Below is a small trained network, with its code and all its weights. Each question gives an input and a class and asks what happens when units are switched off, that is, made to give their printed mean instead of their output.

import numpy as np


def w(rows, s, z=0):
    codes = np.array(rows[::2]) - 128.0
    scale = np.full(codes.shape[1], s)
    scale[-1] = z or s
    return codes * scale


def f(y):
    return np.maximum(y, 0)


def log_softmax(a):
    a = a - a.max(-1, keepdims=True)
    return a - np.log(np.exp(a).sum(-1, keepdims=True))


def net(x, mask):
    res = np.array(x, float).reshape(1, 4) / 4 @ E
    y = f(res @ A[0][:, :-1].T + A[0][:, -1])
    res = res + np.where(mask, y, B[0][:, -1]) @ B[0][:, :-1]
    return log_softmax(res[-1] @ U[:, :-1].T + U[:, -1])


A, B = {}, {}
E = w([
[190,190,89,148,165,182,164,229,237,185,230,225],'x0',
[165,65,91,166,112,243,210,33,228,185,157,29],'x1',
[83,68,55,80,142,144,108,111,2,239,105,208],'x2',
[98,154,69,42,14,115,182,26,85,249,143,113],'x3',
],0.0091)
A[0] = w([
[135,138,142,129,121,115,97,167,129,69,125,138,105],'n1',
[136,70,111,143,138,200,134,116,186,204,131,116,67],'n2',
[134,115,125,133,124,121,101,144,130,74,106,115,92],'n3',
[129,65,114,135,147,168,110,150,84,115,116,154,159],'n4',
[126,99,124,133,144,118,99,146,9,104,106,161,2],'n5',
[137,60,121,143,132,184,130,90,110,141,110,60,130],'n6',
[125,131,125,110,112,123,127,136,109,51,123,106,50],'n7',
[110,100,143,133,152,107,95,134,92,49,101,122,121],'n8',
[120,104,119,127,140,124,109,143,6,156,115,182,140],'n9',
],0.021,0.0055)
B[0] = w([
[120,121,111,132,157,136,188,100,106,120,122,139,206],'n1',
[127,126,47,124,132,140,128,164,144,151,115,150,250],'n2',
[123,136,170,121,135,118,141,142,116,123,111,133,186],'n3',
[116,138,162,138,173,84,94,125,114,104,120,168,189],'n4',
[145,111,150,131,90,131,33,193,158,156,130,103,229],'n5',
[106,122,122,120,168,94,159,1,97,121,134,143,235],'n6',
[138,117,155,144,131,142,97,156,104,129,142,161,184],'n7',
[130,171,135,126,140,102,167,117,129,91,151,136,233],'n8',
[148,160,119,121,58,136,97,205,145,175,137,147,244],'n9',
],0.02,0.023)
U = w([
[144,188,167,118,60,51,51,190,114,133,150,170,185],'0',
[132,164,206,174,176,86,190,139,116,3,157,127,142],'1',
[69,77,87,105,149,82,142,48,120,129,96,115,87],'2',
[101,136,80,43,3,105,140,75,103,195,136,89,110],'3',
[121,190,34,99,127,79,155,157,128,173,164,253,199],'4',
[206,130,95,178,128,219,176,254,202,84,127,101,2],'5',
],0.0083,0.0061)

Each question gives the input, the list of numbers given to net, and the class t.
The units are the neurons (one row each of A and B). Each row of codes is followed by its name. A weight is (code - 128) times the scale printed after its matrix; where a second scale follows, it is the last column's (A, B and U).
mask holds one flag per neuron, in row order. A switched-off neuron (its flag False) gives its mean, the last column of its row in B, instead of its output. The means were averaged over made-up inputs and are rounded, as every weight is.
A unit's drop is (log p(t) with every unit on - log p(t) with that unit switched off) / (log p(t) with every unit on - log p(t) with every unit switched off).
The circuit of an input: a set's keep is (log p(t) with only the set's units on - log p(t) with every unit switched off) / (log p(t) with every unit on - log p(t) with every unit switched off). Starting from all 9 units, units are removed one at a time, each time the one whose removal leaves the highest keep (on an exact tie, the one counted first), for as long as the keep stays at least 0.8.
circuit, biggest first: the units of the circuit, biggest drop first
top k neurons: the k neurons with the biggest drops, biggest first
drop when u is switched off: that unit's drop, to one decimal
input [5,-5,-1,-3], class 1: circuit, biggest first -> n2, n9
input [5,1,-4,2], class 5: top 2 neurons -> n6, n4
input [-5,7,4,6], class 2: circuit, biggest first -> n6
input [1,-1,-4,-1], class 1: top 3 neurons -> n2, n9, n5
input [-4,-3,-3,8], class 3: top 4 neurons -> n4, n5, n8, n3
input [-2,6,0,3], class 2: top 2 neurons -> n6, n9
input [1,4,-7,-4], class 1: top 2 neurons -> n9, n5
input [-7,1,-4,-5], class 1: drop when n1 is switched off -> 0.0
input [-3,4,5,8], class 3: drop when n1 is switched off -> 0.4
input [1,-2,2,6], class 0: top 2 neurons -> n6, n2
input [-1,0,-2,-2], class 1: drop when n9 is switched off -> 0.2
